Here is a tiny trained network, its code and every weight. The questions are about switching its units off for an input and a target symbol, where a switched-off unit gives its printed mean instead of its output.

import numpy as np


def w(rows, s, z=0):
    codes = np.array(rows[::2]) - 128.0
    scale = np.full(codes.shape[1], s)
    scale[-1] = z or s
    return codes * scale


def f(y):
    return np.maximum(y, 0)


def softmax(a):
    e = np.exp(a - a.max(-1, keepdims=True))
    return e / e.sum(-1, keepdims=True)


def log_softmax(a):
    a = a - a.max(-1, keepdims=True)
    return a - np.log(np.exp(a).sum(-1, keepdims=True))


def net(x, mask):
    ids = ['ΓΞδλφψ'.index(c) for c in x.split()]
    T = len(ids)
    res = E[ids] + P[:T]
    u = 0
    for l in range(3):
        r = res
        for j in range(2):
            rows = slice(3 * j, 3 * j + 3)
            q, k, v = (r @ M[l][rows].T for M in (Q, K, V))
            z = softmax(np.where(np.tri(T) > 0, q @ k.T / 3**0.5, -1e9)) @ v
            o = O[l][rows]
            res = res + np.where(mask[u + j], z, o[:, -1]) @ o[:, :-1]
        u += 2
        y = f(res @ A[l][:, :-1].T + A[l][:, -1])
        res = res + np.where(mask[u : u + 4], y, B[l][:, -1]) @ B[l][:, :-1]
        u += 4
    return log_softmax(res[-1] @ U[:, :-1].T + U[:, -1])


Q, K, V, O, A, B = {}, {}, {}, {}, {}, {}
E = w([
[114,250,160],'Γ',
[133,156,165],'Ξ',
[100,64,126],'δ',
[109,147,87],'λ',
[154,149,125],'φ',
[78,158,90],'ψ',
],0.021)
P = w([
[254,90,139],'0',
[59,121,126],'1',
[72,119,122],'2',
[86,128,109],'3',
[86,129,121],'4',
[102,139,114],'5',
[95,134,107],'6',
[99,144,105],'7',
[104,137,97],'8',
],0.0076)
Q[0] = w([
[182,76,174],'0.h1',
[218,13,156],'0.h1',
[40,113,86],'0.h1',
[162,108,116],'0.h2',
[1,149,175],'0.h2',
[173,73,179],'0.h2',
],0.0094)
K[0] = w([
[43,150,148],'0.h1',
[13,106,113],'0.h1',
[169,63,94],'0.h1',
[156,129,110],'0.h2',
[134,20,32],'0.h2',
[248,59,135],'0.h2',
],0.012)
V[0] = w([
[232,108,211],'0.h1',
[168,55,108],'0.h1',
[94,120,137],'0.h1',
[131,105,202],'0.h2',
[63,144,79],'0.h2',
[102,178,253],'0.h2',
],0.0072)
O[0] = w([
[234,201,2,241],'0.h1',
[99,85,80,82],'0.h1',
[140,110,188,101],'0.h1',
[85,146,102,62],'0.h2',
[107,201,35,255],'0.h2',
[115,190,137,134],'0.h2',
],0.0057,0.0028)
A[0] = w([
[151,113,109,86],'0.n1',
[86,117,2,4],'0.n2',
[242,216,103,156],'0.n3',
[12,226,20,194],'0.n4',
],0.0072,0.0039)
B[0] = w([
[192,149,114,129],'0.n1',
[230,3,174,163],'0.n2',
[178,148,196,189],'0.n3',
[139,178,253,251],'0.n4',
],0.0061,0.012)
Q[1] = w([
[132,194,155],'1.h1',
[80,9,90],'1.h1',
[107,101,121],'1.h1',
[140,185,115],'1.h2',
[67,187,13],'1.h2',
[96,123,107],'1.h2',
],0.014)
K[1] = w([
[187,118,63],'1.h1',
[5,117,126],'1.h1',
[77,100,153],'1.h1',
[193,204,201],'1.h2',
[23,226,90],'1.h2',
[52,136,98],'1.h2',
],0.012)
V[1] = w([
[252,133,110],'1.h1',
[119,126,162],'1.h1',
[129,108,115],'1.h1',
[184,163,137],'1.h2',
[130,153,100],'1.h2',
[118,219,129],'1.h2',
],0.011)
O[1] = w([
[170,78,253,255],'1.h1',
[131,239,175,139],'1.h1',
[145,131,48,109],'1.h1',
[223,73,175,214],'1.h2',
[110,120,118,127],'1.h2',
[19,149,173,194],'1.h2',
],0.0055,0.014)
A[1] = w([
[134,109,188,125],'1.n1',
[159,132,2,100],'1.n2',
[128,139,118,98],'1.n3',
[114,39,110,3],'1.n4',
],0.0082,0.0063)
B[1] = w([
[115,20,167,254],'1.n1',
[189,60,254,137],'1.n2',
[88,154,138,128],'1.n3',
[143,244,183,129],'1.n4',
],0.0044,0.012)
Q[2] = w([
[36,111,5],'2.h1',
[167,83,112],'2.h1',
[11,71,181],'2.h1',
[122,63,59],'2.h2',
[153,119,169],'2.h2',
[162,221,87],'2.h2',
],0.011)
K[2] = w([
[5,188,73],'2.h1',
[111,98,86],'2.h1',
[164,96,65],'2.h1',
[73,146,109],'2.h2',
[97,117,177],'2.h2',
[167,173,165],'2.h2',
],0.017)
V[2] = w([
[201,11,33],'2.h1',
[120,70,94],'2.h1',
[67,117,226],'2.h1',
[109,110,139],'2.h2',
[74,98,211],'2.h2',
[181,254,173],'2.h2',
],0.0097)
O[2] = w([
[120,102,2,112],'2.h1',
[94,121,51,88],'2.h1',
[180,150,169,224],'2.h1',
[123,109,134,141],'2.h2',
[201,56,85,249],'2.h2',
[182,137,57,195],'2.h2',
],0.0094,0.017)
A[2] = w([
[80,200,1,90],'2.n1',
[132,182,190,8],'2.n2',
[178,207,147,173],'2.n3',
[144,61,159,194],'2.n4',
],0.0098,0.013)
B[2] = w([
[254,166,166,150],'2.n1',
[52,66,25,173],'2.n2',
[90,174,114,222],'2.n3',
[74,121,88,252],'2.n4',
],0.0099,0.026)
U = w([
[141,225,168,254],'Γ',
[238,115,255,86],'Ξ',
[101,101,36,226],'δ',
[185,40,137,37],'λ',
[128,71,186,55],'φ',
[204,167,115,118],'ψ',
],0.0081,0.0075)

Each question gives the input, a string of symbols that net reads in full, and the target symbol t.
The units are the heads (3 rows each of Q, K, V and O) and the neurons (one row each of A and B). Each row of codes is followed by its name. A weight is (code - 128) times the scale printed after its matrix; where a second scale follows, it is the last column's (O, A, B and U).
mask holds one flag per unit, layer by layer, with each layer's heads first. A switched-off unit (its flag False) gives its mean, the last column of its rows in O or B, instead of its output. The means were averaged over made-up inputs and are rounded, as every weight is.
A unit's drop is (log p(t) with every unit on - log p(t) with that unit switched off) / (log p(t) with every unit on - log p(t) with every unit switched off).
The circuit of an input: a set's keep is (log p(t) with only the set's units on - log p(t) with every unit switched off) / (log p(t) with every unit on - log p(t) with every unit switched off). Starting from the 12 units with the biggest drops (on a tie, the unit counted first), units are removed one at a time, each time the one whose removal leaves the highest keep (on an exact tie, the one counted first), for as long as the keep stays at least 0.8.
circuit, biggest first: the units of the circuit, biggest drop first
k most important neurons: the k neurons with the biggest drops, biggest first
top k neurons in layer l: the k neurons of layer l with the biggest drops, biggest first
drop of u: that unit's drop, to one decimal
input ψ Ξ δ, target δ: circuit, biggest first -> (1.h1 0.n4)
input Ξ ψ Γ δ δ ψ δ, target δ: circuit, biggest first -> (1.h1)
input φ Ξ ψ λ, target λ: 2 most important neurons -> (0.n4 0.n2)
input δ ψ ψ Ξ λ λ Ξ φ, target ψ: 3 most important neurons -> (2.n1 0.n4 2.n4)
input ψ Ξ δ λ Γ ψ, target Γ: 2 most important neurons -> (1.n1 2.n2)
input δ Γ Ξ Γ ψ Ξ, target ψ: 2 most important neurons -> (2.n1 0.n4)
input ψ Ξ λ λ δ ψ φ, target Γ: 2 most important neurons -> (1.n1 0.n2)
input ψ λ Ξ ψ, target Γ: 2 most important neurons -> (1.n1 2.n4)
input δ δ ψ, target ψ: 4 most important neurons -> (2.n1 0.n4 1.n1 2.n4)
input ψ Ξ δ δ Ξ Γ Ξ λ, target Γ: 2 most important neurons -> (1.n1 2.n2)
input φ δ ψ ψ ψ Ξ Γ φ, target λ: 3 most important neurons -> (0.n4 0.n3 2.n3)
input φ Γ ψ Ξ Ξ ψ λ, target λ: 3 most important neurons -> (0.n4 0.n2 0.n3)
input δ Γ Ξ Ξ δ λ φ, target ψ: 2 most important neurons -> (2.n1 2.n4)
input Ξ Ξ λ, target Ξ: top 2 neurons in layer 0 -> (0.n3 0.n2)
input ψ Ξ λ, target Γ: top neuron in layer 1 -> (1.n1)
input Γ Ξ λ, target φ: top 2 neurons in layer 0 -> (0.n3 0.n2)
input Γ Ξ Ξ ψ λ δ ψ Ξ φ, target φ: top 2 neurons in layer 0 -> (0.n3 0.n2)
input λ ψ Ξ Γ δ Ξ Ξ Γ φ, target δ: drop of 2.h1 -> 1.4
input φ ψ δ ψ ψ, target λ: drop of 0.n2 -> 0.6
input λ Ξ φ ψ Γ φ ψ Ξ, target δ: drop of 0.n4 -> 0.8
